Below is a small trained network, with its code and all its weights. Each question gives an input and a class and asks what happens when units are switched off, that is, made to give their printed mean instead of their output.

import numpy as np


def w(rows, s, z=0):
    codes = np.array(rows[::2]) - 128.0
    scale = np.full(codes.shape[1], s)
    scale[-1] = z or s
    return codes * scale


def norm(h):
    return h / np.sqrt((h * h).mean(-1, keepdims=True) + 1e-5)


def f(y):
    return np.maximum(y, 0)


def log_softmax(a):
    a = a - a.max(-1, keepdims=True)
    return a - np.log(np.exp(a).sum(-1, keepdims=True))


def net(x, mask):
    res = np.array(x, float).reshape(1, 4) / 4 @ E
    u = 0
    for l in range(3):
        y = f(norm(res) @ A[l][:, :-1].T + A[l][:, -1])
        res = res + np.where(mask[u : u + 4], y, B[l][:, -1]) @ B[l][:, :-1]
        u += 4
    return log_softmax(norm(res)[-1] @ U[:, :-1].T + U[:, -1])


A, B = {}, {}
E = w([
[95,255,137],'x0',
[143,81,154],'x1',
[176,71,213],'x2',
[75,176,168],'x3',
],0.0041)
A[0] = w([
[231,254,121,97],'0.n1',
[197,106,81,75],'0.n2',
[41,223,112,196],'0.n3',
[127,190,166,2],'0.n4',
],0.0074,0.002)
B[0] = w([
[16,151,101,207],'0.n1',
[151,5,145,167],'0.n2',
[117,130,66,253],'0.n3',
[119,159,76,160],'0.n4',
],0.011,0.0052)
A[1] = w([
[141,104,120,10],'1.n1',
[254,156,116,80],'1.n2',
[79,95,55,83],'1.n3',
[122,100,187,124],'1.n4',
],0.0091,0.0012)
B[1] = w([
[157,37,103,149],'1.n1',
[89,55,100,141],'1.n2',
[254,156,106,255],'1.n3',
[69,227,95,181],'1.n4',
],0.0068,0.0046)
A[2] = w([
[209,89,255,216],'2.n1',
[155,93,26,253],'2.n2',
[85,167,144,147],'2.n3',
[238,168,132,85],'2.n4',
],0.0073,0.0019)
B[2] = w([
[70,178,158,183],'2.n1',
[238,109,146,254],'2.n2',
[18,1,161,167],'2.n3',
[46,211,72,142],'2.n4',
],0.0086,0.006)
U = w([
[27,136,216,148],'0',
[167,149,92,113],'1',
[170,197,226,2],'2',
[136,155,95,186],'3',
[182,8,188,150],'4',
[5,194,26,99],'5',
],0.013,0.0084)

Each question gives the input, the list of numbers given to net, and the class t.
The units are the neurons (one row each of A and B). Each row of codes is followed by its name. A weight is (code - 128) times the scale printed after its matrix; where a second scale follows, it is the last column's (A, B and U).
mask holds one flag per neuron, layer by layer. A switched-off neuron (its flag False) gives its mean, the last column of its row in B, instead of its output. The means were averaged over made-up inputs and are rounded, as every weight is.
A unit's drop is (log p(t) with every unit on - log p(t) with that unit switched off) / (log p(t) with every unit on - log p(t) with every unit switched off).
The circuit of an input: a set's keep is (log p(t) with only the set's units on - log p(t) with every unit switched off) / (log p(t) with every unit on - log p(t) with every unit switched off). Starting from all 12 units, units are removed one at a time, each time the one whose removal leaves the highest keep (on an exact tie, the one counted first), for as long as the keep stays at least 0.8.
circuit, biggest first: the units of the circuit, biggest drop first
unit that matters most: the unit with the biggest drop
k most important neurons: the k neurons with the biggest drops, biggest first
top k neurons in layer l: the k neurons of layer l with the biggest drops, biggest first
drop when u is switched off: that unit's drop, to one decimal
input [7,-1,8,6], class 5: circuit, biggest first	[0.n4, 2.n2]
input [4,8,-8,-2], class 1: circuit, biggest first	[1.n3, 2.n2]
input [0,3,-8,8], class 3: circuit, biggest first	[0.n1, 1.n3, 2.n2]
input [7,-2,8,-5], class 5: unit that matters most	0.n1
input [-7,-3,-4,1], class 4: circuit, biggest first	[0.n3, 0.n1]
input [-8,-2,7,3], class 0: 4 most important neurons	[0.n3, 2.n1, 2.n2, 1.n4]
input [-5,2,8,2], class 0: 4 most important neurons	[0.n3, 2.n1, 2.n2, 1.n4]
input [2,1,-4,-1], class 1: 3 most important neurons	[1.n3, 2.n2, 1.n4]
input [-3,-6,-3,-5], class 4: circuit, biggest first	[0.n2, 0.n3]
input [-7,-2,-7,-4], class 4: circuit, biggest first	[0.n2, 0.n3]
input [-2,0,0,7], class 3: 2 most important neurons	[2.n4, 1.n3]
input [-1,-7,1,-8], class 4: 2 most important neurons	[0.n2, 0.n3]
input [8,3,4,2], class 5: top 2 neurons in layer 0	[0.n3, 0.n4]
input [2,-4,3,-2], class 5: circuit, biggest first	[0.n1]
input [-5,-7,-2,-2], class 4: top 2 neurons in layer 0	[0.n2, 0.n3]
input [-7,-3,-6,-6], class 4: top 2 neurons in layer 0	[0.n2, 0.n3]
input [6,-3,6,-8], class 5: 3 most important neurons	[0.n1, 0.n3, 2.n2]
input [2,7,2,5], class 0: 2 most important neurons	[0.n3, 1.n3]
input [-2,3,7,1], class 0: 4 most important neurons	[0.n3, 2.n1, 1.n3, 2.n2]
input [0,8,8,0], class 0: unit that matters most	2.n1
input [0,-5,-1,5], class 3: 3 most important neurons	[0.n3, 1.n3, 2.n2]
input [-8,-7,-8,-8], class 4: drop when 0.n2 is switched off	0.3
input [8,-5,8,-3], class 5: drop when 0.n1 is switched off	0.0
input [2,7,-8,4], class 1: drop when 1.n4 is switched off	0.1
